Here is a tiny trained network, its code and every weight. The questions are about switching its units off for an input and a class, where a switched-off unit gives its printed mean instead of its output.

import numpy as np


def w(rows, s, z=0):
    codes = np.array(rows[::2]) - 128.0
    scale = np.full(codes.shape[1], s)
    scale[-1] = z or s
    return codes * scale


def f(y):
    return np.maximum(y, 0)


def log_softmax(a):
    a = a - a.max(-1, keepdims=True)
    return a - np.log(np.exp(a).sum(-1, keepdims=True))


def net(x, mask):
    res = np.array(x, float).reshape(1, 7) / 4 @ E
    y = f(res @ A[0][:, :-1].T + A[0][:, -1])
    res = res + np.where(mask, y, B[0][:, -1]) @ B[0][:, :-1]
    return log_softmax(res[-1] @ U[:, :-1].T + U[:, -1])


A, B = {}, {}
E = w([
[126,128,126,129],'x0',
[135,175,70,102],'x1',
[146,140,142,130],'x2',
[140,138,144,131],'x3',
[110,120,112,128],'x4',
[85,150,162,11],'x5',
[112,63,168,146],'x6',
],0.012)
A[0] = w([
[179,156,82,158,99],'n1',
[78,130,173,104,158],'n2',
[135,71,124,249,254],'n3',
[134,131,58,148,232],'n4',
[82,169,156,22,147],'n5',
[173,97,151,88,137],'n6',
[70,43,216,206,96],'n7',
[143,73,174,197,91],'n8',
[82,142,158,65,143],'n9',
[95,119,156,64,160],'n10',
[111,235,99,51,115],'n11',
[136,195,87,74,114],'n12',
[113,186,158,105,106],'n13',
],0.011,0.006)
B[0] = w([
[28,243,142,187,165],'n1',
[58,139,185,68,167],'n2',
[200,124,65,147,253],'n3',
[132,203,173,254,190],'n4',
[172,88,150,47,213],'n5',
[125,124,135,153,146],'n6',
[148,12,140,85,203],'n7',
[162,65,100,99,184],'n8',
[134,86,160,38,183],'n9',
[117,116,164,85,181],'n10',
[147,136,82,55,207],'n11',
[182,164,54,114,182],'n12',
[149,103,125,99,155],'n13',
],0.0077,0.014)
U = w([
[198,126,110,208,252],'0',
[213,65,24,81,54],'1',
[60,150,209,56,219],'2',
[18,58,254,102,3],'3',
[95,231,97,185,50],'4',
],0.0082,0.0057)

Each question gives the input, the list of numbers given to net, and the class t.
The units are the neurons (one row each of A and B). Each row of codes is followed by its name. A weight is (code - 128) times the scale printed after its matrix; where a second scale follows, it is the last column's (A, B and U).
mask holds one flag per neuron, in row order. A switched-off neuron (its flag False) gives its mean, the last column of its row in B, instead of its output. The means were averaged over made-up inputs and are rounded, as every weight is.
A unit's drop is (log p(t) with every unit on - log p(t) with that unit switched off) / (log p(t) with every unit on - log p(t) with every unit switched off).
The circuit of an input: a set's keep is (log p(t) with only the set's units on - log p(t) with every unit switched off) / (log p(t) with every unit on - log p(t) with every unit switched off). Starting from the 12 units with the biggest drops (on a tie, the unit counted first), units are removed one at a time, each time the one whose removal leaves the highest keep (on an exact tie, the one counted first), for as long as the keep stays at least 0.8.
units of the circuit, in order: the units of the circuit, biggest drop first
top k neurons: the k neurons with the biggest drops, biggest first
drop of u: that unit's drop, to one decimal
input [-8,5,-6,-6,8,-4,7], class 0: units of the circuit, in order -> [n4; n11]
input [-5,2,4,8,-6,-5,-1], class 4: top neuron -> [n1]
input [-6,3,7,0,-7,-8,-3], class 4: top 2 neurons -> [n1; n7]
input [-5,2,6,-2,1,0,4], class 0: units of the circuit, in order -> [n5; n11]
input [-5,7,-5,-6,4,-5,8], class 0: units of the circuit, in order -> [n4; n11]
input [-3,5,-2,0,-6,-6,-4], class 4: units of the circuit, in order -> [n1; n7]
input [4,-4,5,6,6,-8,7], class 1: top 2 neurons -> [n7; n8]
input [-2,2,6,4,-3,8,-7], class 1: top 2 neurons -> [n12; n11]
input [-8,-4,8,4,2,-8,7], class 1: top 2 neurons -> [n7; n8]
input [0,1,1,-7,1,-1,-1], class 4: units of the circuit, in order -> [n7; n5; n8]
input [2,-4,8,-6,-5,1,-7], class 2: top 2 neurons -> [n3; n8]
input [5,2,6,7,-1,-5,-4], class 4: top 2 neurons -> [n1; n7]
input [-6,-5,7,-1,0,-7,8], class 1: drop of n7 -> 0.2
input [-6,-4,-3,2,-6,1,-5], class 2: units of the circuit, in order -> [n3]
input [6,-2,0,4,7,-8,8], class 1: drop of n8 -> 0.3
input [-5,3,-7,7,-8,0,0], class 4: drop of n5 -> 0.2
